Each row has a name. Each question is about the rows just above it.

K: -1.389 4.041 -0.183 -0.372 1.880 5.717 5.544 1.977 4.291 1.666 5.001 -2.374 2.198 -1.911 -1.670 -0.023 -6.810 7.176 -1.033 1.883 -0.151 1.119 -3.851 0.476 1.621 -4.382 -1.141 -1.184 3.763 2.962 -1.390 1.713 -0.820 -2.305 -1.753 1.604 5.715 0.753 2.887 -2.852 1.131 -2.584 -3.748 -3.775 2.199 -3.227 5.716 1.289
S: 2.323 -0.995 -3.441 1.685 0.834 -0.240 -3.452 0.454 -1.663 -4.927 2.033 2.939 -1.587 -2.484 0.811 0.285 -1.239 -0.255 1.989 -5.492 -1.146 -1.050 -4.938 -1.997 1.527 3.078 -2.188 2.336 -2.331 -0.858 1.956 -0.458 1.285 1.518 0.351 -0.077 2.284 0.993 -1.159 1.536 -2.273 7.593 5.834 0.075 -1.252 -1.117 2.990 -3.731
G: -6.693 0.689 0.812 -4.325 0.791 2.921 7.694 -2.466 2.748 8.282 -2.138 -3.338 1.067 -1.649 -4.629 0.155 -2.362 2.551 -2.212 5.203 3.979 4.722 4.944 4.514 -1.629 -0.439 2.124 0.812 3.220 -2.833 -3.431 5.963 -1.017 0.979 -0.540 -2.845 -6.340 0.630 -0.487 1.336 5.488 -6.543 -7.682 1.912 -1.773 -1.850 0.312 4.277
T: -1.732 0.159 1.660 -4.956 -7.924 -4.031 -0.255 -2.040 -4.753 7.837 -3.840 1.071 -2.129 0.888 4.628 -8.274 6.183 -0.667 -6.245 0.217 -0.236 1.994 7.284 3.971 -1.490 -1.307 -2.510 -2.418 -4.519 1.454 -4.083 1.614 -0.715 -3.859 1.219 -3.841 -5.797 1.991 1.115 -0.256 -5.177 -7.320 -3.343 -0.061 -0.340 0.909 -7.371 1.587
X: 4.021 0.536 -2.308 0.638 3.295 2.480 2.701 0.647 4.179 -2.306 5.691 -0.095 -3.289 1.267 1.105 -2.168 -6.932 2.364 2.653 -6.531 -3.192 0.757 -9.418 -0.296 3.300 -3.659 -4.456 1.274 1.915 4.054 0.162 0.650 -0.685 -1.734 -0.285 3.341 3.390 0.984 1.892 -2.104 -1.336 3.299 0.384 -1.902 1.710 -2.346 1.203 -2.826
D: -2.678 1.650 2.279 -0.689 3.084 5.843 6.647 0.196 5.146 4.138 -1.243 -4.273 4.178 -2.974 -5.904 5.602 -3.366 4.958 -0.430 9.006 4.062 0.205 5.636 -0.127 -0.797 -1.296 5.686 0.330 6.521 -1.559 -0.510 1.741 -0.464 0.790 -1.743 -0.479 -2.458 -1.740 0.717 1.154 7.821 -5.464 -6.136 0.759 -0.649 -1.861 4.203 5.261
K without one entry, shuffled: 2.962 -4.382 1.880 4.291 1.713 2.887 -1.911 -0.820 -2.584 -2.374 -1.141 2.199 -0.023 1.883 5.001 -3.748 1.289 5.715 1.604 7.176 -2.852 5.544 -1.184 4.041 -3.851 1.977 -0.151 3.763 -6.810 -0.372 1.131 0.476 -3.775 -1.390 -1.753 2.198 -3.227 1.621 1.119 1.666 5.716 -1.670 -2.305 -0.183 -1.389 -1.033 0.753. Gone: -> 5.717
Shuffled K with one entry gone: -3.851 0.753 -0.151 1.604 5.001 1.977 -0.820 1.289 -1.753 -6.810 -2.584 -1.389 5.716 -3.227 -0.183 5.715 -3.748 1.131 3.763 1.880 5.544 1.883 -1.184 -1.911 -2.852 -2.305 -1.670 4.291 0.476 -1.033 -0.023 2.887 4.041 -0.372 1.621 -3.775 -2.374 1.119 7.176 1.713 5.717 -1.390 -1.141 -4.382 2.198 2.962 1.666, missing -> 2.199
T without one entry, shuffled: 3.971 4.628 1.071 -4.956 -7.924 -0.667 -2.418 -3.343 7.284 0.159 -6.245 -1.307 -3.840 1.115 -0.715 0.888 -4.519 -7.371 1.991 1.614 7.837 -0.236 6.183 -3.859 -5.797 -2.129 -0.255 -2.040 1.587 -7.320 1.454 -1.490 1.660 1.219 0.217 -0.256 -0.061 -1.732 0.909 -2.510 1.994 -4.753 -5.177 -8.274 -4.083 -0.340 -4.031. Gone: -> -3.841
Shuffled X with one entry gone: 4.179 -0.095 1.267 3.390 -6.932 2.701 -6.531 -0.296 -2.306 -2.308 0.647 0.650 -0.685 -1.336 0.757 2.653 3.295 -0.285 -2.168 0.384 1.710 -1.902 1.274 4.054 4.021 0.162 -2.104 -1.734 3.341 1.203 1.915 2.480 -3.289 -2.826 0.536 0.984 -3.192 -2.346 -9.418 -3.659 2.364 3.300 -4.456 0.638 1.892 5.691 1.105, missing -> 3.299
K without one entry, shuffled: -1.389 -1.753 -1.670 -1.033 2.887 -0.183 1.666 -1.184 2.962 0.476 5.715 -1.390 -1.141 7.176 -2.852 1.131 1.604 -3.227 5.717 -6.810 -0.372 4.041 -0.820 -2.374 5.001 1.977 2.198 -0.023 -2.584 3.763 1.883 1.880 1.713 1.289 2.199 -0.151 -2.305 -1.911 -3.748 1.621 -3.775 4.291 0.753 -3.851 1.119 5.544 -4.382. Gone: -> 5.716
Which entry of K is missing from 5.715 1.666 -3.748 -1.670 -1.033 1.713 -3.851 2.962 1.131 -0.151 0.753 5.716 1.289 1.880 5.544 2.887 -0.183 -4.382 2.198 4.291 1.977 7.176 -2.584 1.883 5.001 -1.141 3.763 -1.389 -2.374 -1.911 2.199 -0.372 -1.184 -2.852 -0.023 5.717 -1.753 1.604 1.119 -3.227 1.621 -2.305 -0.820 -6.810 4.041 0.476 -3.775? -> -1.390
T without one entry, shuffled: -1.732 -4.031 -4.519 -1.490 -7.924 -5.177 -2.129 0.888 -7.320 -0.236 0.217 1.071 -4.083 -2.418 1.994 -3.859 1.660 -3.840 1.454 -4.753 -0.255 -7.371 -6.245 7.837 -4.956 -2.510 -0.667 -3.841 4.628 1.614 -1.307 1.219 1.115 1.991 0.909 -2.040 -0.061 7.284 -8.274 -3.343 0.159 -0.715 -0.340 3.971 -5.797 6.183 1.587. Gone: -> -0.256

W: -4.779 -1.257 2.823 -1.444 -2.058 -1.445 -3.204 3.307 0.046
H: -7.111 -5.853 7.279 1.830 -0.712 4.464 4.463 0.780 -2.474
A: 6.633 2.293 -1.684 -1.685 -5.956 2.578 -0.460 -7.940 -1.683
H without one entry, shuffled: 4.463 -0.712 4.464 0.780 1.830 7.279 -7.111 -5.853. Gone: -> -2.474
A without one entry, shuffled: -1.683 6.633 -5.956 -0.460 -1.684 -7.940 2.293 -1.685. Gone: -> 2.578
Shuffled H with one entry gone: 7.279 1.830 0.780 4.464 -0.712 -5.853 -7.111 -2.474, missing -> 4.463
W without one entry, shuffled: -4.779 -1.445 2.823 -1.444 0.046 -1.257 -2.058 3.307. Gone: -> -3.204
W without one entry, shuffled: -4.779 -1.444 -1.257 -3.204 2.823 3.307 -2.058 0.046. Gone: -> -1.445
A without one entry, shuffled: 6.633 -7.940 2.293 -0.460 2.578 -5.956 -1.683 -1.684. Gone: -> -1.685
A without one entry, shuffled: -1.685 -1.683 2.578 -0.460 2.293 -7.940 6.633 -5.956. Gone: -> -1.684

